Below are the code and all the weights of a small trained network. Each question names an input and a class and asks about switching units off, where a switched-off unit gives its printed mean instead of its output.

import numpy as np


def w(rows, s, z=0):
    codes = np.array(rows[::2]) - 128.0
    scale = np.full(codes.shape[1], s)
    scale[-1] = z or s
    return codes * scale


def norm(h):
    return h / np.sqrt((h * h).mean(-1, keepdims=True) + 1e-5)


def f(y):
    return np.maximum(y, 0)


def log_softmax(a):
    a = a - a.max(-1, keepdims=True)
    return a - np.log(np.exp(a).sum(-1, keepdims=True))


def net(x, mask):
    res = np.array(x, float).reshape(1, 8) / 4 @ E
    u = 0
    for l in range(2):
        y = f(norm(res) @ A[l][:, :-1].T + A[l][:, -1])
        res = res + np.where(mask[u : u + 15], y, B[l][:, -1]) @ B[l][:, :-1]
        u += 15
    return log_softmax(norm(res)[-1] @ U[:, :-1].T + U[:, -1])


A, B = {}, {}
E = w([
[168,142,131,115,152,253],'x0',
[196,114,51,177,98,116],'x1',
[134,55,102,125,6,102],'x2',
[70,26,125,141,179,133],'x3',
[122,137,105,28,185,66],'x4',
[129,133,81,155,113,159],'x5',
[46,143,112,174,146,79],'x6',
[126,116,111,81,90,254],'x7',
],0.0077)
A[0] = w([
[121,179,114,163,163,87,89],'0.n0',
[216,85,227,157,98,76,114],'0.n1',
[153,144,77,171,219,151,123],'0.n2',
[107,170,148,116,148,62,92],'0.n3',
[139,86,195,106,149,226,160],'0.n4',
[151,176,98,71,124,36,92],'0.n5',
[64,56,56,145,77,56,50],'0.n6',
[158,116,200,97,134,158,99],'0.n7',
[154,122,66,148,150,144,98],'0.n8',
[230,115,104,92,99,129,15],'0.n9',
[171,88,250,176,133,96,83],'0.n10',
[104,131,143,169,135,195,3],'0.n11',
[152,241,85,179,52,118,125],'0.n12',
[185,140,11,123,107,163,107],'0.n13',
[87,157,172,149,126,159,58],'0.n14',
],0.011,0.0047)
B[0] = w([
[115,146,159,159,104,92,187],'0.n0',
[87,165,16,94,80,143,197],'0.n1',
[182,236,168,131,182,128,210],'0.n2',
[172,108,110,35,100,80,204],'0.n3',
[101,135,70,92,163,151,255],'0.n4',
[227,152,212,39,205,95,229],'0.n5',
[82,1,191,153,163,122,247],'0.n6',
[59,186,98,158,147,143,173],'0.n7',
[113,200,112,106,127,127,167],'0.n8',
[94,151,102,67,105,133,174],'0.n9',
[78,187,41,112,120,85,183],'0.n10',
[168,85,179,29,169,154,162],'0.n11',
[89,93,126,249,54,161,241],'0.n12',
[162,100,6,10,113,85,226],'0.n13',
[160,117,124,146,183,109,161],'0.n14',
],0.0092,0.0057)
A[1] = w([
[137,128,81,120,124,116,124],'1.n0',
[202,104,84,141,108,178,38],'1.n1',
[113,162,135,185,86,155,61],'1.n2',
[172,121,115,110,97,90,133],'1.n3',
[156,142,149,108,169,221,12],'1.n4',
[135,126,106,106,156,248,149],'1.n5',
[120,139,181,145,181,157,117],'1.n6',
[187,117,77,107,98,175,25],'1.n7',
[153,153,200,77,153,142,175],'1.n8',
[154,140,87,155,138,121,155],'1.n9',
[142,98,83,109,81,153,191],'1.n10',
[203,104,112,119,96,115,136],'1.n11',
[105,66,158,158,133,106,136],'1.n12',
[99,124,150,86,157,97,195],'1.n13',
[202,132,154,154,65,63,3],'1.n14',
],0.016,0.0035)
B[1] = w([
[105,132,78,158,138,142,178],'1.n0',
[70,195,113,43,127,63,176],'1.n1',
[197,174,111,170,64,176,159],'1.n2',
[102,121,142,79,209,121,188],'1.n3',
[30,116,172,137,147,122,196],'1.n4',
[1,130,197,74,115,188,254],'1.n5',
[212,141,155,218,146,110,173],'1.n6',
[76,142,46,39,85,69,195],'1.n7',
[202,135,197,154,181,111,214],'1.n8',
[119,196,143,166,94,102,166],'1.n9',
[157,120,93,85,69,158,223],'1.n10',
[86,166,87,100,176,112,180],'1.n11',
[140,63,97,202,109,151,191],'1.n12',
[207,143,59,160,144,182,236],'1.n13',
[6,117,154,114,193,196,169],'1.n14',
],0.01,0.0086)
U = w([
[142,45,134,134,56,194,135],'0',
[72,165,80,35,90,144,181],'1',
[250,168,147,83,198,68,168],'2',
[122,35,98,166,158,78,109],'3',
[177,121,186,99,88,130,8],'4',
[150,117,195,100,97,114,21],'5',
[170,186,112,208,85,130,127],'6',
[89,169,221,115,190,170,145],'7',
],0.022,0.011)

Each question gives the input, the list of numbers given to net, and the class t.
The units are the neurons (one row each of A and B). Each row of codes is followed by its name. A weight is (code - 128) times the scale printed after its matrix; where a second scale follows, it is the last column's (A, B and U).
mask holds one flag per neuron, layer by layer. A switched-off neuron (its flag False) gives its mean, the last column of its row in B, instead of its output. The means were averaged over made-up inputs and are rounded, as every weight is.
A unit's drop is (log p(t) with every unit on - log p(t) with that unit switched off) / (log p(t) with every unit on - log p(t) with every unit switched off).
The circuit of an input: a set's keep is (log p(t) with only the set's units on - log p(t) with every unit switched off) / (log p(t) with every unit on - log p(t) with every unit switched off). Starting from the 12 units with the biggest drops (on a tie, the unit counted first), units are removed one at a time, each time the one whose removal leaves the highest keep (on an exact tie, the one counted first), for as long as the keep stays at least 0.8.
circuit, biggest first: the units of the circuit, biggest drop first
top k neurons: the k neurons with the biggest drops, biggest first
drop when u is switched off: that unit's drop, to one decimal
input [-8,2,-4,-7,-6,3,1,-4], class 6: circuit, biggest first : (0.n12)
input [5,2,8,6,6,6,8,5], class 0: circuit, biggest first : (0.n6; 1.n12)
input [-5,3,5,5,7,0,-2,7], class 3: circuit, biggest first : (0.n6; 1.n5)
input [-2,2,-4,-8,0,-3,7,3], class 7: top 3 neurons : (1.n14; 0.n5; 0.n3)
input [-7,-2,8,0,-5,-5,6,0], class 3: top 2 neurons : (0.n6; 1.n5)
input [-4,0,-2,-4,0,-4,1,7], class 7: top 2 neurons : (0.n13; 0.n3)
input [-1,5,3,0,-1,8,7,4], class 0: top 2 neurons : (0.n6; 0.n12)
input [-2,-3,-7,-6,-3,-3,8,-2], class 2: top 2 neurons : (1.n5; 0.n3)
input [2,-3,6,-2,6,0,7,5], class 0: top 2 neurons : (0.n2; 0.n6)
input [5,-5,-1,-3,-4,-6,-3,-3], class 1: top 2 neurons : (0.n10; 0.n1)
input [0,4,0,-6,4,5,6,-7], class 7: top 2 neurons : (1.n14; 0.n12)
input [-3,-5,-2,-1,0,-1,-5,8], class 7: top 2 neurons : (0.n13; 0.n1)
input [-2,8,7,3,5,5,5,4], class 3: top 2 neurons : (0.n6; 1.n5)
input [-5,3,3,5,8,8,3,0], class 3: circuit, biggest first : (0.n6)
input [1,-5,8,-8,4,2,7,-3], class 7: top 3 neurons : (1.n14; 0.n5; 0.n12)
input [0,-4,2,-7,6,-3,-5,2], class 2: top 2 neurons : (0.n5; 1.n8)
input [-7,6,-3,5,3,-7,8,1], class 3: top 2 neurons : (0.n6; 1.n12)
input [3,5,-1,7,-4,-2,7,7], class 7: drop when 0.n11 is switched off : 0.6
input [2,3,2,-6,-3,8,8,-4], class 6: drop when 0.n12 is switched off : 0.1
input [-3,-4,-7,-4,-5,-5,5,-6], class 2: circuit, biggest first : (1.n5)
input [-7,5,-6,6,-8,-3,1,6], class 7: drop when 1.n5 is switched off : 0.2
